[[132 114 125 103 126]
 [139 135 128 124 153]
 [134 115 123 113 126]
 [133 114 124 107 126]
 [134 115 124 110 126]
 [136 118 123 118 127]
 [139 135 128 123 153]
 [139 126 124 123 137]
 [139 136 128 123 154]
 [139 133 126 126 147]
 [139 136 128 124 154]
 [139 136 128 123 154]]
->
[[126 132 114 125 103]
 [153 139 135 128 124]
 [126 134 115 123 113]
 [126 133 114 124 107]
 [126 134 115 124 110]
 [127 136 118 123 118]
 [153 139 135 128 123]
 [137 139 126 124 123]
 [154 139 136 128 123]
 [147 139 133 126 126]
 [154 139 136 128 124]
 [154 139 136 128 123]]

[[135 134 120 123 119 131 116 122]
 [128 131 121 123 126 125 124 126]
 [124 117 151 145 140 133 144 136]
 [126 127 131 131 132 128 128 128]
 [126 117 154 148 139 137 145 136]
 [133 128 132 131 123 133 127 128]
 [124 123 140 136 135 129 138 133]
 [122 127 124 126 135 122 126 128]
 [130 125 136 136 131 134 129 128]
 [129 126 132 131 128 130 132 130]]
->
[[122 135 134 120 123 119 131 116]
 [126 128 131 121 123 126 125 124]
 [136 124 117 151 145 140 133 144]
 [128 126 127 131 131 132 128 128]
 [136 126 117 154 148 139 137 145]
 [128 133 128 132 131 123 133 127]
 [133 124 123 140 136 135 129 138]
 [128 122 127 124 126 135 122 126]
 [128 130 125 136 136 131 134 129]
 [130 129 126 132 131 128 130 132]]

[[128 128 128 128 128 127 128 128]
 [130 121 123 126 131 133 129 101]
 [128 129 127 128 128 128 128 127]]
->
[[128 128 128 128 128 128 127 128]
 [101 130 121 123 126 131 133 129]
 [127 128 129 127 128 128 128 128]]

[[138 145 104 119 137 127 151]
 [112 124 113 128 106 128 155]
 [111 103 127 135 107 128 108]
 [143 108 149 123 112 127 107]
 [106 142 110 104 134 124 121]
 [115 144 139 132 104 109 156]
 [104 109 127 119 136 120 116]
 [156 143 115 107 112 133 103]
 [154 149 137 128 154 131 117]]
->
[[151 138 145 104 119 137 127]
 [155 112 124 113 128 106 128]
 [108 111 103 127 135 107 128]
 [107 143 108 149 123 112 127]
 [121 106 142 110 104 134 124]
 [156 115 144 139 132 104 109]
 [116 104 109 127 119 136 120]
 [103 156 143 115 107 112 133]
 [117 154 149 137 128 154 131]]

[[119 127 120 150 124 143 119 120 152 121 125 150 121 121 128]
 [126 116 131 134 138 133 127 122 135 135 116 134 137 136 117]
 [127 133 127 123 123 122 129 133 121 128 136 124 128 127 134]
 [134 122 135 120 137 124 130 128 119 134 120 119 135 136 120]
 [129 121 136 119 149 121 128 124 120 142 119 120 145 143 120]]
->
[[128 119 127 120 150 124 143 119 120 152 121 125 150 121 121]
 [117 126 116 131 134 138 133 127 122 135 135 116 134 137 136]
 [134 127 133 127 123 123 122 129 133 121 128 136 124 128 127]
 [120 134 122 135 120 137 124 130 128 119 134 120 119 135 136]
 [120 129 121 136 119 149 121 128 124 120 142 119 120 145 143]]

[[128 123 133 130 135 121 124 133 127 131]
 [150 121 140 131 139 123 123 136 121 123]]
->
[[131 128 123 133 130 135 121 124 133 127]
 [123 150 121 140 131 139 123 123 136 121]]
---
[[125 118 128 136 127 133 137 128 128 123 135 112 127 130 110]
 [123 120 125 126 121 133 145 121 129 140 114 127 118 122 139]
 [121 146 125 134 156 123 149 113 117 119 124 141 143 138 120]]
->
[[121 146 125 134 156 123 149 113 117 119 124 141 143 138 120]
 [123 120 125 126 121 133 145 121 129 140 114 127 118 122 139]
 [125 118 128 136 127 133 137 128 128 123 135 112 127 130 110]]

[[125 131 133 114 126 150 127 132 126 118]
 [124 118 123 129 121 140 119 115 131 127]
 [122 140 134 133 139 114 141 141 127 131]
 [114 132 133 129 132 135 131 131 130 127]
 [107 137 134 140 137 120 138 136 134 137]
 [121 134 133 124 131 135 132 136 129 127]]
->
[[122 140 134 133 139 114 141 141 127 131]
 [107 137 134 140 137 120 138 136 134 137]
 [121 134 133 124 131 135 132 136 129 127]
 [114 132 133 129 132 135 131 131 130 127]
 [125 131 133 114 126 150 127 132 126 118]
 [124 118 123 129 121 140 119 115 131 127]]

[[120 138 138 124 125 127 127 125 131 126]
 [136 101 104 124 133 124 129 125 127 121]
 [139 103 106 127 133 126 127 126 128 120]
 [135 122 122 127 127 128 125 129 132 147]
 [138 112 113 128 133 130 129 127 128 112]
 [132 119 119 126 137 128 137 121 121 139]
 [129 123 124 125 131 127 129 123 124 133]
 [117 151 147 130 121 131 126 129 127 127]]
->
[[117 151 147 130 121 131 126 129 127 127]
 [120 138 138 124 125 127 127 125 131 126]
 [129 123 124 125 131 127 129 123 124 133]
 [135 122 122 127 127 128 125 129 132 147]
 [132 119 119 126 137 128 137 121 121 139]
 [138 112 113 128 133 130 129 127 128 112]
 [139 103 106 127 133 126 127 126 128 120]
 [136 101 104 124 133 124 129 125 127 121]]

[[128 148 132]
 [127 147 133]
 [130 152 126]]
->
[[130 152 126]
 [128 148 132]
 [127 147 133]]

[[118 124 127 129 126 128 126 133 126 107 123 110 131 127]
 [114 127 124 131 123 135 132 128 132 157 123 152 127 126]
 [136 128 128 128 127 129 124 127 126 116 126 120 123 127]
 [133 122 134 126 133 113 125 119 127 138 130 134 130 130]]
->
[[136 128 128 128 127 129 124 127 126 116 126 120 123 127]
 [114 127 124 131 123 135 132 128 132 157 123 152 127 126]
 [118 124 127 129 126 128 126 133 126 107 123 110 131 127]
 [133 122 134 126 133 113 125 119 127 138 130 134 130 130]]

[[118 130 152 120]
 [136 132 125 130]
 [122 127 105 120]
 [124 115 136 122]
 [127 145 131 125]]
->
[[127 145 131 125]
 [136 132 125 130]
 [118 130 152 120]
 [122 127 105 120]
 [124 115 136 122]]

[[136 133 139 134]
 [139 137 134 139]
 [137 138 151 140]
 [146 144 134 140]
 [135 139 137 136]
 [144 143 144 143]
 [139 151 137 139]
 [138 148 140 137]]
->
[[139 151 137 139]
 [138 148 140 137]
 [146 144 134 140]
 [144 143 144 143]
 [135 139 137 136]
 [137 138 151 140]
 [139 137 134 139]
 [136 133 139 134]]
---
[[151 148]
 [142 139]]
->
[148 142]

[[117 152]
 [115 143]
 [129 115]
 [118 149]
 [137 120]]
->
[152 115]

[[150 131 139 141]
 [131 132 129 125]
 [139 135 133 130]
 [121 127 123 134]
 [136 134 132 121]]
->
[141 129 135 121]

[[125 109 127 120]
 [130 102 118 117]]
->
[120 118]

[[133 131 118 126 151]
 [132 130 118 126 154]
 [132 132 119 127 146]]
->
[151 126 119]

[[126 129 126 129]
 [112 130 157 103]
 [129 122 116 140]
 [133 125 128 128]
 [135 127 119 133]]
->
[129 157 122 133]

[[126 134 145 117 123]
 [124 152 127 129 111]
 [141 127 130 122 128]
 [129 121 143 121 120]
 [131 124 124 131 133]]
->
[123 129 130 121 131]

[[106 133 111 129]
 [118 126 122 138]]
->
[129 122]

[[125 131 132]
 [126 151 141]
 [105 146 122]]
->
[132 151 105]
